Here is a tiny trained network, its code and every weight. The questions are about switching its units off for an input and a target symbol, where a switched-off unit gives its printed mean instead of its output.

import numpy as np


def w(rows, s, z=0):
    codes = np.array(rows[::2]) - 128.0
    scale = np.full(codes.shape[1], s)
    scale[-1] = z or s
    return codes * scale


def f(y):
    return np.maximum(y, 0)


def softmax(a):
    e = np.exp(a - a.max(-1, keepdims=True))
    return e / e.sum(-1, keepdims=True)


def log_softmax(a):
    a = a - a.max(-1, keepdims=True)
    return a - np.log(np.exp(a).sum(-1, keepdims=True))


def net(x, mask):
    ids = ['ΛΣΦαβξ'.index(c) for c in x.split()]
    T = len(ids)
    res = E[ids] + P[:T]
    r = res
    for j in range(2):
        rows = slice(2 * j, 2 * j + 2)
        q, k, v = (r @ M[0][rows].T for M in (Q, K, V))
        z = softmax(np.where(np.tri(T) > 0, q @ k.T / 2**0.5, -1e9)) @ v
        o = O[0][rows]
        res = res + np.where(mask[j], z, o[:, -1]) @ o[:, :-1]
    y = f(res @ A[0][:, :-1].T + A[0][:, -1])
    res = res + np.where(mask[2:14], y, B[0][:, -1]) @ B[0][:, :-1]
    return log_softmax(res[-1] @ U[:, :-1].T + U[:, -1])


Q, K, V, O, A, B = {}, {}, {}, {}, {}, {}
E = w([
[92,172,6,139,140,143],'Λ',
[163,96,97,157,60,183],'Σ',
[108,128,135,157,170,162],'Φ',
[150,93,46,64,122,90],'α',
[81,126,114,160,109,78],'β',
[164,163,49,178,214,170],'ξ',
],0.019)
P = w([
[234,126,180,254,121,109],'0',
[95,96,213,113,192,199],'1',
[83,98,197,127,184,190],'2',
[82,96,207,119,198,192],'3',
[108,97,181,142,214,155],'4',
[111,90,187,136,226,147],'5',
[119,90,175,149,232,129],'6',
],0.007)
Q[0] = w([
[126,243,238,64,97,82],'h0',
[76,86,58,132,11,115],'h0',
[165,86,205,127,103,138],'h1',
[41,7,90,155,207,156],'h1',
],0.018)
K[0] = w([
[40,99,133,41,187,179],'h0',
[126,200,191,139,168,35],'h0',
[99,105,127,103,201,178],'h1',
[229,127,149,232,5,180],'h1',
],0.018)
V[0] = w([
[99,92,108,112,235,42],'h0',
[189,7,148,99,209,138],'h0',
[172,254,29,143,177,231],'h1',
[161,128,236,197,210,157],'h1',
],0.012)
O[0] = w([
[161,212,124,154,134,195,96],'h0',
[127,125,147,116,191,244,142],'h0',
[213,128,207,184,123,108,255],'h1',
[172,73,121,232,199,114,159],'h1',
],0.012,0.0084)
A[0] = w([
[56,126,172,96,152,163,147],'n0',
[47,140,125,93,120,47,95],'n1',
[56,92,96,178,165,130,199],'n2',
[71,210,115,102,111,124,1],'n3',
[128,106,202,122,109,138,143],'n4',
[152,80,69,123,116,131,87],'n5',
[104,81,182,94,118,189,104],'n6',
[200,101,161,130,87,148,51],'n7',
[3,186,187,156,168,97,160],'n8',
[193,94,96,111,178,131,141],'n9',
[139,150,163,97,106,52,180],'n10',
[164,212,115,126,179,146,193],'n11',
],0.011,0.0035)
B[0] = w([
[84,131,39,174,154,174,171],'n0',
[136,78,17,66,155,216,172],'n1',
[55,165,135,168,173,43,230],'n2',
[175,73,197,135,222,189,167],'n3',
[140,82,88,125,117,79,193],'n4',
[146,153,195,148,105,165,176],'n5',
[187,64,158,128,160,100,174],'n6',
[8,113,107,144,81,99,243],'n7',
[212,157,166,80,26,54,170],'n8',
[118,158,122,71,137,233,249],'n9',
[175,180,153,129,161,166,184],'n10',
[125,104,108,56,61,77,222],'n11',
],0.011)
U = w([
[62,13,104,224,31,200,124],'Λ',
[108,12,157,129,173,70,4],'Σ',
[82,113,204,211,198,185,90],'Φ',
[23,101,2,159,88,111,105],'α',
[148,116,173,143,107,76,198],'β',
[169,59,146,91,133,164,181],'ξ',
],0.0053,0.0044)

Each question gives the input, a string of symbols that net reads in full, and the target symbol t.
The units are the heads (2 rows each of Q, K, V and O) and the neurons (one row each of A and B). Each row of codes is followed by its name. A weight is (code - 128) times the scale printed after its matrix; where a second scale follows, it is the last column's (O, A, B and U).
mask holds one flag per unit, heads first, then neurons. A switched-off unit (its flag False) gives its mean, the last column of its rows in O or B, instead of its output. The means were averaged over made-up inputs and are rounded, as every weight is.
A unit's drop is (log p(t) with every unit on - log p(t) with that unit switched off) / (log p(t) with every unit on - log p(t) with every unit switched off).
The circuit of an input: a set's keep is (log p(t) with only the set's units on - log p(t) with every unit switched off) / (log p(t) with every unit on - log p(t) with every unit switched off). Starting from the 12 units with the biggest drops (on a tie, the unit counted first), units are removed one at a time, each time the one whose removal leaves the highest keep (on an exact tie, the one counted first), for as long as the keep stays at least 0.8.
units of the circuit, in order: the units of the circuit, biggest drop first
unit that matters most: the unit with the biggest drop
k most important neurons: the k neurons with the biggest drops, biggest first
which heads matter: for each layer, one digit per head in row order, 1 if its drop is at least 0.15 and else 0, layers parted by /
input Σ α Σ Λ α Λ Φ, target Σ: units of the circuit, in order -> h0
input α ξ Σ β Λ α, target ξ: which heads matter -> 10
input α Φ Λ β, target ξ: which heads matter -> 01
input α Φ β Φ, target ξ: which heads matter -> 01
input Φ Λ β α Λ β, target Φ: units of the circuit, in order -> h1, n11
input α α Λ Φ ξ, target ξ: 4 most important neurons -> n3, n11, n7, n2
input α Λ Λ Λ, target ξ: which heads matter -> 01
input α Λ α Λ α α Λ, target ξ: units of the circuit, in order -> n3, h1, n11, h0
input β ξ β ξ α ξ Φ, target α: 2 most important neurons -> n0, n11
input α α Λ α β, target ξ: units of the circuit, in order -> h1, n3, n7, n1
input ξ α α α Φ, target Λ: units of the circuit, in order -> n7, h1, n4, n2
input α β Φ ξ Λ α, target ξ: which heads matter -> 00
input β ξ β β, target α: which heads matter -> 01
input ξ β ξ, target Λ: units of the circuit, in order -> n7, h1, n11, n2
input Σ α β β, target β: unit that matters most -> n8
input Λ Λ β β, target β: which heads matter -> 00
input Λ Φ Λ, target β: which heads matter -> 11
input ξ β β, target Λ: which heads matter -> 01
input Λ α Λ ξ, target β: which heads matter -> 11
input Λ β Φ, target β: unit that matters most -> h0
